Each row was made from one path, in order. Every step used is in the known rows, and no mark comes twice. Write each row's path.
Each row is shifted at random along 3 fixed directions that mean nothing.
Known rows
pugali > mivo > bita > nade > mugub: -0.669  2.475  0.330  0.262 -0.349 -0.659 -1.736  1.862 -0.737  0.342 -0.394  0.130 -1.477  0.646 -0.969  0.473 -1.898 -1.550 -0.048 -0.113 -0.294  0.612 -1.273  0.368  1.474  1.517 -0.496 -1.661 -1.933  0.899 -2.199 -0.182 -0.256  0.911 -1.352  1.301  1.738 -0.484  0.415 -4.198  1.800  3.479 -3.750  0.183  1.307 -1.563
nemu > mugub > nari > pifike > pugali:  0.118 -1.541  2.395  0.189 -0.208  0.573 -1.029 -1.860 -1.332  0.391  1.587 -1.491  0.964 -1.778  2.606 -0.086  0.659  4.307 -1.025 -0.478  0.239 -1.751  4.385  4.451  1.711 -0.401  2.205  2.045 -3.293 -2.308  1.863 -2.301  0.551 -1.234  0.009 -0.239 -0.764  3.378  1.418  1.887 -2.261 -0.085  1.927 -1.460 -2.655 -0.272
pifike > pugali > pibun > nade > bita > mugub > nemu: -0.825  0.726  0.048 -0.886 -0.246 -1.131  0.870  1.251  0.265 -0.403 -1.167  0.254  0.624  0.558 -0.866  0.746 -2.217  0.528  0.560 -0.903 -0.557 -0.696 -1.470  1.929  1.328  1.412 -0.776 -0.935 -1.107  1.269 -0.812  0.138  0.645 -1.521 -0.667  0.273  2.501 -0.699 -0.419 -1.679  0.219  0.277 -2.139 -0.363  1.349 -3.089
nemu > pugali > mivo > bita > mugub > pifike: -0.988  3.005  2.124  0.470 -0.202  0.108 -2.823  1.773 -1.888  1.473  1.057 -0.757 -1.468  0.772 -0.782  0.443 -0.445  2.086 -1.042 -0.896  0.343  0.534 -1.587  1.628  1.381  0.776  0.198 -2.296 -2.162  1.841 -2.941 -0.272 -0.878  3.233 -1.466  1.194  0.705  0.230 -1.020 -4.756  2.518  5.298 -2.660 -2.265  2.446  0.250
mivo > bita > pugali > pibun > nade: -1.558 -1.132 -0.769 -0.391 -1.036 -0.150  1.416 -1.072 -0.638 -1.021 -0.421 -0.033  0.901 -0.919  0.714  0.474 -1.397  0.445  0.539 -0.164 -2.439  0.343  0.959  1.866  1.149  0.358  0.840 -0.996 -0.680  1.701 -0.424 -0.315  0.046 -1.772  0.259 -1.600  0.391  0.275  0.140  0.775 -0.141 -0.903 -2.068  0.345 -0.246 -2.195
pibun > nade > mugub > nemu > bita > pifike > pugali: -0.663 -2.510 -1.332  0.087 -0.616 -0.983  0.560 -0.321 -0.626 -0.794 -1.024 -0.356  1.206  0.069  0.927  0.004 -1.183  0.559  2.180 -0.459 -3.093  1.352 -1.937  0.763 -1.121 -0.060 -1.381 -1.368  0.112  4.286  0.257  0.627 -0.845 -0.767  0.727 -3.046  0.427 -0.445 -1.089  1.347 -1.522 -2.371 -0.582  0.254 -0.781 -2.441
pibun > nade > bita > mugub > nari > mivo: -0.438  2.612  0.202  1.077  0.222 -0.018 -1.801  0.575 -1.703  2.063 -0.553 -0.552 -1.754  0.150 -0.278  0.405 -0.516  0.087  0.481 -0.740 -1.171 -0.646 -0.494  0.636  1.511  1.751 -1.025 -1.031 -1.818  2.017 -2.786 -1.865 -0.313  1.803  0.771  0.293  1.355  0.235  0.800 -2.139  2.681  3.148 -1.156 -0.116  0.990 -1.029
pifike > nari > pugali > pibun > nade > bita > mugub > nemu > mivo: -2.052  0.798 -0.233  4.440  0.224  3.136 -3.174 -5.124 -3.396  4.705  0.586 -2.277 -0.080 -3.603  3.076 -2.174  4.452  5.862 -1.195 -2.323 -4.169 -1.039  4.806  1.923  2.116 -1.152  2.954 -0.059 -3.297  3.425  0.800 -4.119  0.277 -2.649  4.404 -3.794 -1.931  5.631 -0.392  3.083 -0.781 -1.707  0.203  1.271 -3.277 -0.747
pibun > nade > bita > pifike:  0.010  2.116 -0.052 -0.838 -0.743 -1.568 -0.182  2.977 -0.307 -0.522 -0.867 -0.251 -0.579  2.157 -1.837  1.113 -3.393 -1.904  1.083  0.216 -0.432  0.849 -5.109 -0.333  1.126  3.194 -2.095 -2.343  0.371  3.474 -4.203  0.943 -1.040  2.567 -0.645  0.228  2.187 -1.581 -0.549 -3.774  3.095  4.207 -2.023 -1.134  3.132 -1.074
nari > mivo > bita > pibun > nade > mugub: -1.230  0.053  1.522 -1.470 -1.100 -1.602  0.384 -0.132  0.415 -0.663  0.152  0.175  0.344 -0.039 -1.199  0.947 -2.960 -0.143 -0.488 -0.957 -0.002 -1.509  2.939  3.879  3.318  1.395  0.441  0.593 -4.567 -1.895 -0.293 -1.616  1.020 -3.583 -2.366  1.574  2.251  1.150  2.465 -1.634  1.094  1.543 -2.208  1.526  0.004 -3.099
bita > nade > mugub > nemu: -0.477 -0.872 -0.918  0.780 -0.182 -0.886 -0.354 -0.606 -0.382  0.111 -0.216 -0.148  0.539 -0.423  0.573  0.035 -1.058  0.621  1.642 -0.867 -1.630  0.407 -0.046  0.683 -0.055  0.853  0.166  0.080 -1.699  1.738  1.010 -0.581  0.455 -2.480  0.391 -0.822  0.970  1.516  0.027  0.072 -1.126 -1.701 -0.277  0.253 -2.027 -2.344
pibun > nade > mugub > bita: -0.648  0.128 -2.973  1.756  0.102  0.323 -0.154  0.367 -1.594  0.560 -1.709  0.216 -0.624  0.432  1.001 -0.447 -0.526 -1.953  3.247 -0.023 -4.238  2.033 -3.412 -1.808 -0.605  1.081 -2.093 -1.582  0.399  5.313 -1.309 -0.457 -1.022  0.970  2.602 -2.427 -0.124 -1.126 -0.673  0.767  0.704 -1.315 -2.008  1.692 -0.039 -1.899
pugali > mivo > bita > nade > mugub > nari > nemu: -0.815  2.536 -0.211  2.162  0.525  0.351 -3.113  0.911 -2.082  1.869 -0.434 -0.199 -2.432  0.125 -0.081 -0.310  0.299 -0.417  0.407 -0.253 -2.107  0.748 -1.078 -1.008 -0.498  1.083 -0.760 -1.446 -1.305  2.599 -1.898 -1.336 -0.439  3.058  0.201  0.946  0.698  0.175  0.238 -3.767  1.325  2.445 -2.142 -0.388  0.263 -0.739
nemu > mugub > bita > pibun: -1.960 -1.139 -1.161  1.372  0.310  0.493  0.290 -1.559 -0.846  0.344 -1.422  0.542  0.884 -1.664  2.799  0.041  0.234  0.247  2.069 -0.652 -3.014  0.410  0.876  1.212  0.411 -0.586  0.685 -0.536 -0.873  2.145  1.773 -1.621  0.172 -1.970  1.761 -2.566 -0.642  0.346  1.139  2.134 -0.924 -2.738 -1.885  1.540 -1.602 -1.903
mugub > pifike > nari > pugali > mivo > bita > nade > pibun: -0.908 -0.931  1.838 -1.651 -1.153 -0.748  1.239 -1.554 -0.031 -1.088  0.239 -0.555  0.951 -0.936  0.284  1.254 -2.920  0.342 -2.164 -0.645 -0.729 -1.523  3.325  3.136  1.613  0.937  0.796  0.481 -1.840 -1.485  0.072 -1.012  0.820 -1.427 -1.311  0.610  1.561  1.775  1.863 -0.261  0.105  0.413  0.071 -1.324 -0.481 -2.115
nade > bita > mugub > pifike: -0.520 -2.428 -0.951  1.344 -0.322  0.291 -0.580 -1.368 -1.812  0.255  0.358 -0.912  0.941 -1.501  1.314 -0.327  0.201  2.163  0.873 -0.463 -2.165  0.697  0.547  1.858  0.129 -0.632  0.320 -0.966 -1.929  2.933  0.763 -0.977 -0.234 -1.630  1.860 -2.801 -0.721  2.663  0.068  2.133 -0.845 -1.817  0.266  0.324 -1.817 -1.326
pugali > pibun > nade > mugub: -1.400  2.818 -1.470  3.626  0.584  1.506 -1.513 -1.459 -2.205  2.631  0.196 -1.182 -1.162 -0.774  1.513 -1.761  1.623  1.216  1.230 -0.724 -3.073  0.550  0.428 -1.571  2.205  1.137  1.485 -0.871 -2.434  3.946 -0.456 -1.933 -0.592 -1.037  3.668 -1.453 -1.084  2.390 -0.856  0.384  0.695  0.055 -1.970  2.270 -0.664 -0.439
bita > pugali > pibun > nade > mugub > pifike > nari > mivo:  0.194 -0.502  1.751 -2.704 -0.287 -3.258  1.991  0.157  0.855 -1.924 -0.020 -0.058  0.800  0.357 -0.419  1.887 -4.577 -0.906 -0.685 -0.101  0.697 -2.016  2.016  2.137  1.156  1.737 -0.678  0.616 -1.616 -2.210 -0.070  0.087  0.906 -1.548 -2.069  2.157  3.079 -0.941  1.780 -0.548 -0.236  0.543  0.030 -1.470  0.468 -3.077
pifike > mugub > bita > pibun > nade: -1.857  1.068 -1.102  1.481  0.233 -0.058  0.237 -0.423 -0.447  0.699 -1.398  0.258  0.489 -0.589  1.559  0.243 -0.849 -0.503  2.684 -0.905 -2.735  0.554 -0.556  0.345  1.176  1.507  0.039 -0.466 -0.810  2.905 -0.206 -1.497  0.239 -1.573  1.673 -1.776  0.285 -0.157  0.819  0.318  0.554 -0.791 -2.698  1.689 -0.703 -2.223
nemu > pifike > pugali > pibun > nade: -1.343  2.570  2.302 -0.407 -0.474 -0.824  0.022  0.145 -0.273  0.022  0.758 -1.161  0.581  0.857  0.208  0.292 -2.127  1.561 -0.785 -0.712 -0.187 -0.707 -0.113  1.777  3.253  2.240  1.536  0.153 -1.889  0.411 -1.264 -0.624 -0.628 -0.272 -0.556  1.179  0.723  0.858 -0.225 -2.009  0.998  3.117 -1.405 -0.954  1.886 -0.210
bita > mugub > nemu > pifike > nari > pugali > pibun: -0.847  0.135  0.985 -0.695  0.916 -2.238 -1.048  0.922 -0.126 -0.715 -1.092  0.407  0.422  0.645  1.667  0.662 -2.422  0.010  0.801  0.307 -1.549 -0.031 -2.004 -0.846 -1.804  0.827 -1.416 -0.109  1.340  0.591 -0.021  0.196 -0.220  2.519 -1.127  1.502  1.174 -3.001  0.748 -1.135 -1.282  0.207 -0.356 -2.534  0.476 -1.475
pifike > nari > pugali > mivo > bita > pibun > nade > mugub: -0.674  0.732  0.487 -0.602 -0.437 -0.296 -0.224 -0.749 -0.626  0.195 -0.832 -0.139 -0.497 -0.758  0.603  0.482 -1.398 -0.656 -1.185 -0.165 -1.314 -1.046  2.203  1.457  1.852  0.758 -0.352 -0.293 -1.258 -0.459 -0.956 -1.102  0.471 -0.312 -0.518  0.201  1.488 -0.343  1.360 -0.711  0.343  0.999 -1.937  0.320 -0.236 -2.620
pugali > pibun > nade > bita > mugub > nemu > pifike: -1.333  2.656  3.059 -0.799 -0.025 -2.670 -1.091  2.808  0.758  0.005  0.578 -0.275  0.845  2.254 -2.641  0.900 -3.713  1.182  0.857 -1.289  1.159 -0.954 -2.358  3.085  3.349  2.856  0.008 -0.351 -4.347  0.455 -1.452 -0.961  0.931 -2.047 -2.731  2.980  3.176  0.550  0.795 -4.975  2.305  4.479 -2.284 -1.043  2.739 -1.305
nade > mugub > pifike > pugali:  0.724 -0.896  1.506 -0.414 -0.668 -0.030  0.061 -0.672 -1.022 -0.095  1.863 -1.423  0.881 -0.701  0.134  0.223 -0.585  3.447 -1.491 -0.894  1.249 -1.191  2.488  3.894  2.130  0.374  1.466  0.731 -3.783 -1.013  0.768 -0.681  0.404 -2.063 -0.276  0.129  0.392  3.836 -0.235  0.283 -1.132  0.375  0.997 -1.094 -1.054 -1.098
nemu > pifike > nari > pugali > mivo > bita > pibun > nade: -2.054  4.137  1.582  1.745 -0.203  0.978 -2.886 -0.706 -2.210  2.501  0.172 -1.514 -1.491 -0.014  1.075 -0.355  0.209  1.152 -1.273 -0.647 -2.613  0.337 -0.407 -0.454  2.045  1.849  0.605 -1.440 -0.349  3.111 -3.730 -1.696 -1.404  3.990  0.739 -0.192 -0.532  0.567 -0.066 -3.139  2.766  4.816 -2.118 -0.973  1.596  0.780
nemu > pifike > nari > mivo > bita > nade: -2.042  0.471 -0.325  2.503 -0.272  0.450 -3.052 -2.327 -2.444  1.405 -0.583 -1.132 -0.565 -1.229  3.104 -0.536  0.238  0.161  0.703 -0.022 -4.998  1.785  0.013 -1.431 -1.016  0.397  0.137 -0.833  0.911  3.930 -1.445 -1.809 -2.031  3.121  1.735 -2.236 -2.016  0.328  0.932  0.239  0.109  0.844 -0.956  0.198 -1.355  0.164
pifike > pugali > pibun > nade > bita: -0.732  0.781 -0.063 -0.643 -0.780  0.271  1.478 -0.320 -0.432 -0.406 -0.794 -0.439  0.570 -0.197  0.033  0.282 -1.525  0.503 -1.105 -0.504 -1.054 -0.929  0.125  2.229  2.676  1.263  0.482 -0.578 -1.010  0.896 -0.892 -0.402 -0.041 -1.473  0.660 -0.648  1.191  0.788 -0.384  0.066  0.484  0.354 -1.797  0.269  1.383 -2.049
nade > mugub > pifike > nari:  0.857 -0.551  0.447  0.316  0.410 -0.802 -0.708 -0.581 -1.018 -0.029  0.434 -0.800  0.417 -0.599  1.085  0.347 -0.921  0.524 -0.039  0.166 -0.253 -0.578  1.060  0.993  0.346  0.662  0.072  0.599 -1.620  0.067  0.964 -0.987  0.222 -0.437  0.609  0.158  0.459  1.621  0.840  0.524 -1.058 -0.204  1.104 -0.884 -1.501 -1.172
pugali > mivo > bita > pifike > mugub > nemu: -1.115  2.424  0.864  1.992  0.529 -0.021 -3.981  1.530 -1.892  1.858  0.986 -0.835 -1.178  0.164 -0.526 -0.301  0.575  2.024 -0.810 -0.720 -0.571  1.227 -1.476  0.743 -0.450  0.570  0.563 -1.746 -2.158  2.438 -2.156 -0.661 -0.662  2.363 -0.861  0.983  0.290  1.787 -0.679 -4.678  1.028  3.455 -2.666 -1.373  0.847 -0.089
mivo > bita > pibun > nade: -1.680  3.900 -0.305  0.635 -0.399 -0.051 -0.756  1.742 -0.719  0.812 -1.161  0.269 -1.327  1.198 -0.744  0.578 -1.609 -1.697  1.493 -0.340 -1.745  0.870 -3.308 -1.036  1.841  3.092 -0.669 -1.979 -0.041  3.496 -3.694 -0.487 -0.720  2.402  0.011  0.334  1.070 -1.446 -0.070 -4.267  3.582  3.958 -3.704  0.393  2.423 -1.004
pibun > nade > mugub > nari > pugali > mivo:  0.692 -1.055  1.691 -2.419 -0.449 -1.576  1.074 -0.401 -0.015 -0.972  0.596 -0.272  0.235 -0.095 -0.348  1.109 -2.705  0.275 -2.020 -0.377  0.885 -2.352  3.478  4.149  2.114  0.589  0.048  1.624 -3.231 -3.482  0.518 -1.091  1.128 -2.289 -1.885  2.101  2.780  1.014  1.649  0.209 -0.360  0.381  0.715 -1.310 -0.398 -2.557
mugub > pifike > pugali > mivo > bita > nade: -1.326 -2.886  0.675 -1.089 -1.587 -0.551  1.058 -2.053 -0.745 -1.561  0.756 -0.778  1.600 -1.521  0.995  0.893 -1.946  1.513 -1.629 -0.692 -1.734  0.310  2.854  3.958  0.348 -0.550  1.411 -0.048 -1.337  0.000  0.568 -0.219 -0.262 -2.035 -0.926 -1.379  0.174  2.297  0.434  0.873 -1.301 -1.313 -0.444 -0.950 -1.299 -2.076
nade > mugub > nari > pifike > pugali > mivo:  0.164 -0.180 -0.113  2.657  0.398  2.104 -1.934 -2.838 -3.328  2.246  1.325 -2.286 -1.233 -2.177  2.803 -1.424  2.889  3.643 -1.978 -0.239 -2.160 -0.277  3.426  0.499  0.049 -1.009  1.310 -0.148 -1.713  1.631  0.500 -1.503 -0.942  1.649  2.951 -1.791 -1.887  3.996 -0.863  1.978 -1.544 -0.882  1.636 -0.664 -2.263  0.303
pibun > nade > mugub > bita > pifike > pugali: -0.263 -2.337 -0.643  0.058 -1.069 -0.374  1.113 -1.140 -0.929 -0.439  0.267 -1.051  1.497 -0.725  0.787  0.393 -1.162  1.767  1.451 -0.787 -1.917  0.468  0.845  2.710  0.934  0.218 -0.089 -0.475 -1.816  2.460  0.016 -0.374 -0.066 -2.472  1.065 -2.889  0.129  1.948 -0.282  2.067 -1.242 -1.635 -0.079  0.433 -1.597 -2.222
nari > nemu > bita > pifike: -1.325  0.095  2.415  1.107 -0.607  0.327 -2.715 -0.351 -1.457  1.176  1.960 -1.457  0.655 -0.768 -0.219 -0.249  0.521  5.018 -1.584 -1.205  0.435 -0.543  1.742  4.548  2.096  0.334  2.861 -0.055 -4.532  0.323 -0.165 -1.998 -0.080 -1.638 -0.870  0.051 -0.169  4.776  0.576 -1.971  0.321  2.591 -0.227 -1.028 -0.465  0.345

Which path is each row?
-0.862 -0.723  3.097 -1.389 -0.080 -2.510 -1.215 -0.332  0.360 -0.638  0.373 -0.112  1.106 -0.016 -0.488  1.169 -2.674  1.049 -1.187 -0.793  0.233 -1.724  2.594  3.862  1.103  0.519  0.159  1.218 -3.774 -2.342  1.226 -1.711  1.076 -1.853 -3.297  2.509  2.032  1.356  2.775 -2.147 -0.577  1.271 -0.192 -0.850 -0.519 -2.124 | nade > mugub > nemu > pifike > nari > mivo > bita > pibun
-1.406 -2.322 -0.898 -0.276 -0.105 -1.073  0.395 -0.939 -0.735 -1.221 -1.412  0.210  0.568 -0.376  1.419  0.007 -1.108 -0.663  0.053  0.022 -3.583  1.301 -0.787 -0.163 -2.018 -1.250 -1.449 -1.716  0.905  3.032  1.137  1.052 -1.041  0.877 -0.290 -1.589  0.215 -1.293 -0.658  0.424 -1.940 -2.824 -1.534  0.029 -0.120 -2.501 | nade > mugub > nemu > pifike > pugali > mivo > bita > pibun
-0.707 -1.022 -0.344 -0.408  0.448 -2.277  0.983 -1.372 -0.237 -1.106 -0.831 -0.015  0.457 -0.204  1.519  0.362 -2.956 -2.044  0.456  0.254 -2.872 -0.492  1.363 -0.556 -0.528  0.898 -0.966  0.782 -0.519  0.386  1.031 -0.857 -0.192 -0.978  0.571  0.597  1.036 -0.977  1.754  1.726 -1.009 -2.143  0.034  0.595 -0.708 -2.737 | pugali > pibun > nade > mugub > pifike > nari > mivo
 0.146  1.426  3.120 -2.593  0.196 -3.587  1.106  2.710  1.681 -1.814 -0.080  0.292  1.269  1.483 -1.936  2.315 -5.271 -1.021  0.466 -0.203  2.688 -2.413  0.003  3.928  3.071  2.828 -0.386  0.725 -3.382 -2.785 -0.395 -0.837  1.944 -2.502 -3.122  3.566  4.217 -0.735  2.709 -3.234  1.142  3.505 -1.586 -1.543  1.896 -2.321 | pugali > pibun > nade > bita > pifike > mugub > nari
-0.407  1.754  0.661  0.654 -0.716  0.449 -1.290  0.695 -1.897  0.960  1.065 -1.304 -1.013  0.545 -0.939 -0.253 -0.527  1.101 -0.999 -0.746 -0.993  0.600 -0.537  1.515  1.777  1.144 -0.099 -1.381 -2.644  2.340 -2.602 -0.439 -0.875  1.335 -0.087  0.135  0.440  1.714 -1.177 -2.707  1.596  2.965 -2.016 -0.290  1.389 -0.819 | pibun > nade > mugub > pifike > pugali > mivo > bita
-2.214  2.360  1.889  0.461 -0.156 -1.157 -2.145  0.920 -0.722  0.968  0.428 -0.416 -0.326  1.034 -0.444  0.094 -1.546  2.039  0.241 -1.525 -1.579  0.250 -1.106  1.416  0.631  1.464  0.143 -0.842 -2.293  1.944 -2.123 -0.991 -0.345  1.018 -1.740  1.431  1.018 -0.268 -0.122 -3.536  1.202  3.181 -2.942 -0.998  1.704 -1.111 | nari > mivo > bita > pifike > mugub > nemu > pugali > pibun > nade
 0.008  0.306  4.377 -2.524 -0.697 -2.007  1.140 -0.648  1.259 -0.323  1.339 -0.517  1.442  0.026 -1.420  1.663 -2.703  3.330 -1.200 -1.924  3.144 -4.253  5.077  6.866  5.036  1.786  2.037  2.604 -6.112 -4.627  1.987 -2.368  2.807 -5.723 -3.202  2.919  3.637  2.940  2.224 -1.455 -0.084  1.928  1.075 -1.412 -0.848 -2.512 | bita > pibun > nade > mugub > nari > nemu > pugali
-0.993  4.157  3.078  0.067  0.287 -0.632 -2.288  1.762 -0.569  1.418  0.104 -0.035 -1.265  0.476 -1.049  0.803 -0.973  1.205 -0.658 -1.000  1.065 -1.805  0.660  2.454  2.479  2.139  0.650 -0.251 -3.159 -0.969 -1.996 -1.904  1.000  1.246 -2.295  3.154  2.323 -0.344  1.189 -5.161  2.071  5.120 -3.064 -1.463  1.789 -1.148 | pifike > mugub > nari > nemu > mivo > bita > pugali > pibun > nade
-0.458  0.032  1.738 -1.452  0.022 -2.351  0.766 -0.780  0.760 -0.425 -0.785  0.390  0.307 -0.137 -0.161  1.188 -2.546 -0.867 -0.032 -0.783  0.079 -2.529  2.856  2.451  2.006  1.390 -0.052  1.292 -2.866 -1.881  1.696 -1.598  1.350 -2.945 -1.606  1.803  3.002 -0.024  2.374 -0.770  0.041 -0.153  0.043  0.220 -0.777 -3.208 | bita > pibun > nade > mugub > nari > nemu > mivo
-1.234  0.665  2.331  0.124 -0.461 -0.229 -2.849  0.905 -1.686  0.815  1.347 -0.696 -0.647  0.205 -0.656  0.111 -0.284  3.359 -1.641 -1.020 -0.128  0.205  0.011  3.041  0.505 -0.050  0.593 -1.213 -2.920  0.763 -1.356 -0.660 -0.453  1.569 -2.182  1.303  0.617  1.230 -0.405 -3.604  0.766  3.246 -1.559 -2.187  1.032 -0.558 | nari > nemu > pugali > mivo > bita > mugub > pifike
-1.474  2.672  1.281  0.680  0.268  0.129 -0.611  0.716 -0.999  1.151 -0.299 -0.243 -0.694  0.311 -0.261  0.489 -0.466  1.716  0.205 -0.875 -0.787 -0.981 -0.567  1.569  1.616  1.784  0.795 -0.942 -1.508  1.757 -1.579 -1.458  0.209  1.036 -0.002  0.763  1.353  0.312  0.077 -2.779  1.930  2.686 -1.536 -1.479  1.747 -0.421 | mugub > nari > nemu > bita > pugali > pibun > nade
-0.264  0.976  2.243  0.679 -0.688  0.373 -2.128 -0.577 -2.162  1.788  2.472 -1.913 -0.766 -0.463 -0.807  0.016 -0.007  3.556 -1.569 -1.175  0.006 -0.976  3.113  3.903  2.756  0.625  1.299 -0.114 -5.027  0.078 -1.990 -2.274  0.439 -0.309 -0.628  0.700  0.638  4.090  0.602 -1.937  1.355  3.673 -0.100 -1.267 -0.381 -0.111 | pibun > nade > mugub > nari > pugali > mivo > bita > pifike
-1.043 -2.904  1.117 -2.408 -1.412 -2.333  1.751 -0.921  0.404 -2.456  0.281 -0.177  1.614 -0.486 -0.052  0.948 -3.672  0.452 -0.816 -0.277 -1.005 -0.926  3.413  3.989  1.319 -0.101  0.142  0.432 -2.981 -1.761  0.692 -0.188  0.390 -3.499 -2.263  0.426  1.555  0.356  1.795  0.933 -1.678 -1.059 -1.352  0.691 -0.509 -3.541 | nari > mivo > bita > pifike > pugali > pibun > nade > mugub
-1.153  3.448  1.257  2.267  0.801  1.547 -2.797 -0.314 -2.506  2.702  0.701 -0.779 -1.931 -1.408  1.079 -0.140  1.739  2.931 -1.241 -0.897 -0.485 -0.982  2.376  1.293  1.187  0.379  1.602 -0.879 -2.626  0.384 -1.701 -2.348  0.178  2.479  0.593  1.004 -0.335  1.817  0.598 -2.454  1.161  3.229 -2.301 -0.993  0.373  0.212 | pifike > mugub > nari > mivo > bita > pugali > pibun
-0.434  0.339 -0.880  0.312 -0.442 -0.461  0.229  0.420 -1.317  0.232 -0.455 -0.783 -0.407  0.297  0.113  0.403 -1.307 -0.255  0.438 -0.394 -1.987  1.114 -1.499  0.269  0.136  0.699 -1.266 -2.151 -0.179  3.575 -2.112  0.681 -1.119  1.146  0.837 -1.668  0.797 -0.150 -1.240 -0.798  0.524  0.549 -1.796 -0.190  0.919 -1.765 | pibun > nade > mugub > bita > pifike > pugali > mivo
-0.515 -1.318  0.871  1.046  0.239  0.388 -1.880 -1.619 -2.234  1.007  0.128 -1.377 -0.067 -1.537  1.758 -0.405  1.167  3.102 -1.727 -0.352 -1.795 -0.390  1.813  2.217 -0.386 -1.453  0.223 -0.780 -1.167  1.490  0.703 -1.046 -0.759  1.171  0.777 -1.378 -0.337  1.899 -0.082  0.689 -1.616 -0.510  0.698 -1.367 -0.931 -0.655 | nade > bita > mugub > nari > nemu > pifike > pugali > mivo
-1.975  1.709  2.535  0.245 -0.608  0.304 -2.052 -0.219 -1.368  0.795  0.830 -1.072 -0.418 -0.276 -0.023 -0.040 -0.059  2.941 -3.075 -0.851 -0.549 -0.299  1.028  2.556  1.572  0.438  1.596 -1.021 -2.019  0.525 -1.379 -0.683 -0.916  1.750 -1.628  0.997  0.067  1.980 -0.195 -3.684  0.729  3.255 -1.918 -1.375  1.504 -0.129 | nari > nemu > pifike > pugali > mivo > bita > pibun
-1.543  2.342  0.158  0.923 -1.027  1.135 -0.539 -0.059 -1.381  0.705 -0.410 -1.039 -1.404 -0.060  0.514 -0.276 -0.753  0.108 -0.997 -0.273 -2.279  0.659 -0.757 -0.960  1.151  1.805  0.020 -2.110 -0.027  2.968 -2.801  0.207 -1.280  3.017  0.639 -0.737 -0.116  0.563 -0.762 -2.508  1.659  2.474 -2.286 -0.116  1.312 -0.668 | nari > pifike > pugali > mivo > bita > nade > pibun
-0.905  0.648  0.550 -0.113  0.028 -1.512  0.077 -0.414 -0.371 -0.235 -0.458 -0.258  0.060 -0.148  0.029  0.830 -2.302 -1.672  0.214 -0.136 -1.578 -0.263  0.989  0.720  1.225  1.234 -0.512 -0.610 -1.532  1.127 -0.343 -0.941  0.295 -0.756 -0.307  0.308  1.544  0.001  1.378 -1.400  0.844  0.796 -1.599  0.387 -0.023 -2.291 | pugali > mivo > bita > pibun > nade > mugub > pifike > nari
-0.901  4.404  3.150 -2.044 -0.159 -2.433  0.177  4.702  1.130 -0.672 -0.345  0.481 -0.006  2.871 -2.103  2.115 -4.690 -0.750  1.168 -0.739  2.351 -0.908 -3.631  2.371  3.179  3.700 -0.786 -1.065 -2.006 -0.489 -3.544  0.233  0.456  1.237 -3.318  3.523  3.443 -2.726  0.650 -6.287  2.921  6.361 -4.120 -1.962  4.541 -1.288 | nemu > mugub > bita > pifike > pugali > pibun > nade
-1.701  3.401 -0.245  3.566  0.431  1.468 -3.359 -1.680 -2.446  3.924  0.037 -1.215 -1.737 -1.000  0.539 -1.008  2.102  1.996  0.253 -1.663 -3.161 -0.106  1.329 -0.377  1.332  1.370  0.692 -0.698 -2.704  3.667 -1.800 -3.072 -0.107  0.685  2.020 -0.711 -0.380  2.982  0.160 -2.138  1.705  1.765 -1.503  1.330 -0.972 -0.858 | pifike > nari > mivo > bita > pibun > nade > mugub > nemu
-0.961  4.511 -1.213  2.805  0.715  1.311 -1.880  0.374 -2.680  2.824 -1.439 -0.309 -3.014  0.162  0.793 -0.472  1.209 -1.298  1.853 -0.242 -3.306  0.848 -2.454 -3.384  0.507  1.376 -1.330 -3.282  0.477  5.701 -3.227 -0.838 -1.112  4.764  2.578 -1.122  0.017 -1.889 -1.325 -2.511  2.867  2.824 -3.322  0.340  1.814 -0.264 | nemu > mivo > bita > pugali > pibun > nade > mugub > nari
-1.014  1.128  1.457  0.850  0.143 -0.270 -0.361 -0.945 -1.059  0.854  0.859 -1.306  0.122 -0.719  1.677  0.087 -0.614  2.769  0.761 -0.571 -1.013 -1.090  2.232  1.388  1.806  1.450  1.228  0.661 -2.075  0.316 -0.235 -1.644  0.345 -0.359  0.889  0.156  0.072  1.305  0.763  0.080 -0.326  0.989  0.281 -0.842 -1.035 -0.781 | bita > mugub > nari > pifike > pugali > pibun > nade
-0.534  0.521 -2.213  0.909  0.679 -0.999  0.288  0.190 -1.025 -0.556 -2.254  0.419 -0.855  0.337  2.803  0.026 -2.253 -2.999  2.758  0.839 -4.301  1.530 -3.593 -5.017 -2.847  1.653 -2.820 -1.474  3.771  4.227 -1.194  0.839 -1.105  4.210  2.263 -1.090 -0.004 -4.115 -0.195  0.849 -0.714 -1.543 -0.940 -0.761 -0.026 -1.754 | bita > nade > mugub > pifike > nari > pugali > pibun
-1.909  4.856  1.452  3.860  0.624  2.055 -3.677 -0.364 -2.743  4.234  1.063 -1.859 -1.110 -0.537  1.710 -0.962  1.883  3.984  1.004 -1.608 -1.950 -0.078  0.002  0.445  2.788  1.901  1.892 -0.862 -2.698  3.510 -3.098 -3.311 -0.232  1.894  2.592 -0.802 -1.330  2.582 -0.060 -1.997  2.073  4.367 -1.978 -0.582  0.360  1.395 | nemu > mugub > bita > pifike > nari > pugali > pibun > nade
